Here is a tiny trained network, its code and every weight. The questions are about switching its units off for an input and a target symbol, where a switched-off unit gives its printed mean instead of its output.

import numpy as np


def w(rows, s, z=0):
    codes = np.array(rows[::2]) - 128.0
    scale = np.full(codes.shape[1], s)
    scale[-1] = z or s
    return codes * scale


def norm(h):
    return h / np.sqrt((h * h).mean(-1, keepdims=True) + 1e-5)


def f(y):
    return np.maximum(y, 0)


def softmax(a):
    e = np.exp(a - a.max(-1, keepdims=True))
    return e / e.sum(-1, keepdims=True)


def log_softmax(a):
    a = a - a.max(-1, keepdims=True)
    return a - np.log(np.exp(a).sum(-1, keepdims=True))


def net(x, mask):
    ids = ['βδεζημξστ'.index(c) for c in x.split()]
    T = len(ids)
    res = E[ids] + P[:T]
    q, k, v = (norm(res) @ M[0].T for M in (Q, K, V))
    z = softmax(np.where(np.tri(T) > 0, q @ k.T / 2**0.5, -1e9)) @ v
    res = res + np.where(mask[0], z, O[0][:, -1]) @ O[0][:, :-1]
    y = f(norm(res) @ A[0][:, :-1].T + A[0][:, -1])
    res = res + np.where(mask[1:17], y, B[0][:, -1]) @ B[0][:, :-1]
    return log_softmax(norm(res)[-1] @ U[:, :-1].T + U[:, -1])


Q, K, V, O, A, B = {}, {}, {}, {}, {}, {}
E = w([
[134,141,125,119],'β',
[143,140,120,116],'δ',
[154,128,123,115],'ε',
[163,115,131,122],'ζ',
[153,140,117,113],'η',
[158,122,122,117],'μ',
[61,156,250,220],'ξ',
[145,111,129,131],'σ',
[138,122,128,126],'τ',
],0.022)
P = w([
[102,105,162,107],'0',
[112,151,210,115],'1',
[65,150,129,135],'2',
[70,96,115,111],'3',
[172,121,10,201],'4',
[184,131,162,168],'5',
[14,177,175,101],'6',
],0.012)
Q[0] = w([
[211,169,246,171],'h1',
[1,142,251,19],'h1',
],0.0088)
K[0] = w([
[44,177,2,202],'h1',
[83,13,11,31],'h1',
],0.0059)
V[0] = w([
[194,39,102,169],'h1',
[10,94,201,177],'h1',
],0.013)
O[0] = w([
[166,175,14,205,5],'h1',
[204,207,246,170,237],'h1',
],0.012,0.0028)
A[0] = w([
[48,38,146,204,164],'n1',
[224,140,211,139,171],'n2',
[199,203,136,150,108],'n3',
[132,104,185,107,4],'n4',
[192,162,138,115,169],'n5',
[52,112,92,111,96],'n6',
[191,176,112,207,206],'n7',
[170,198,52,206,138],'n8',
[86,73,28,104,134],'n9',
[179,54,144,159,151],'n10',
[162,162,79,148,112],'n11',
[111,82,92,145,73],'n12',
[84,152,99,94,38],'n13',
[100,156,122,132,140],'n14',
[121,153,8,158,106],'n15',
[71,120,178,47,102],'n16',
],0.011,0.0035)
B[0] = w([
[138,164,118,111,171],'n1',
[101,158,117,128,254],'n2',
[78,143,121,136,193],'n3',
[173,110,147,132,155],'n4',
[71,162,116,166,181],'n5',
[112,174,130,98,172],'n6',
[88,100,115,124,199],'n7',
[112,7,78,135,167],'n8',
[147,186,143,116,206],'n9',
[105,170,90,115,156],'n10',
[174,61,132,119,144],'n11',
[128,128,140,126,151],'n12',
[122,160,136,145,144],'n13',
[147,108,141,134,138],'n14',
[229,137,159,180,171],'n15',
[117,56,112,166,193],'n16',
],0.012,0.0097)
U = w([
[142,86,224,113,23],'β',
[108,10,166,76,46],'δ',
[213,221,107,97,4],'ε',
[183,80,82,163,97],'ζ',
[119,153,103,2,172],'η',
[204,154,66,161,102],'μ',
[158,132,194,138,144],'ξ',
[97,85,88,225,168],'σ',
[77,205,157,185,228],'τ',
],0.013,0.0025)

Each question gives the input, a string of symbols that net reads in full, and the target symbol t.
The units are the heads (2 rows each of Q, K, V and O) and the neurons (one row each of A and B). Each row of codes is followed by its name. A weight is (code - 128) times the scale printed after its matrix; where a second scale follows, it is the last column's (O, A, B and U).
mask holds one flag per unit, heads first, then neurons. A switched-off unit (its flag False) gives its mean, the last column of its rows in O or B, instead of its output. The means were averaged over made-up inputs and are rounded, as every weight is.
A unit's drop is (log p(t) with every unit on - log p(t) with that unit switched off) / (log p(t) with every unit on - log p(t) with every unit switched off).
The circuit of an input: a set's keep is (log p(t) with only the set's units on - log p(t) with every unit switched off) / (log p(t) with every unit on - log p(t) with every unit switched off). Starting from the 12 units with the biggest drops (on a tie, the unit counted first), units are removed one at a time, each time the one whose removal leaves the highest keep (on an exact tie, the one counted first), for as long as the keep stays at least 0.8.
circuit, biggest first: the units of the circuit, biggest drop first
unit that matters most: the unit with the biggest drop
top k neurons: the k neurons with the biggest drops, biggest first
drop of u: that unit's drop, to one decimal
input σ σ δ τ, target σ: unit that matters most : h1
input η μ τ σ τ ζ η, target σ: circuit, biggest first : [h1; n8]
input τ η β η δ, target η: circuit, biggest first : [h1; n9]
input σ δ δ, target σ: circuit, biggest first : [n8; h1]
input β τ τ β σ τ η, target β: circuit, biggest first : [h1; n16]
input δ τ η, target δ: circuit, biggest first : [h1; n16]
input ζ δ η σ τ β β, target σ: circuit, biggest first : [h1; n8]
input η δ ε ε η δ, target ε: top 2 neurons : [n9; n15]
input τ τ δ η τ τ ε, target η: circuit, biggest first : [h1; n9]
input η ε μ, target η: drop of n16 : 0.0
input δ η δ τ, target δ: drop of h1 : 0.1
input η τ τ ζ, target η: drop of h1 : 1.4
input η η τ μ, target η: drop of h1 : 2.7
input ε δ δ σ σ η, target δ: circuit, biggest first : [h1]
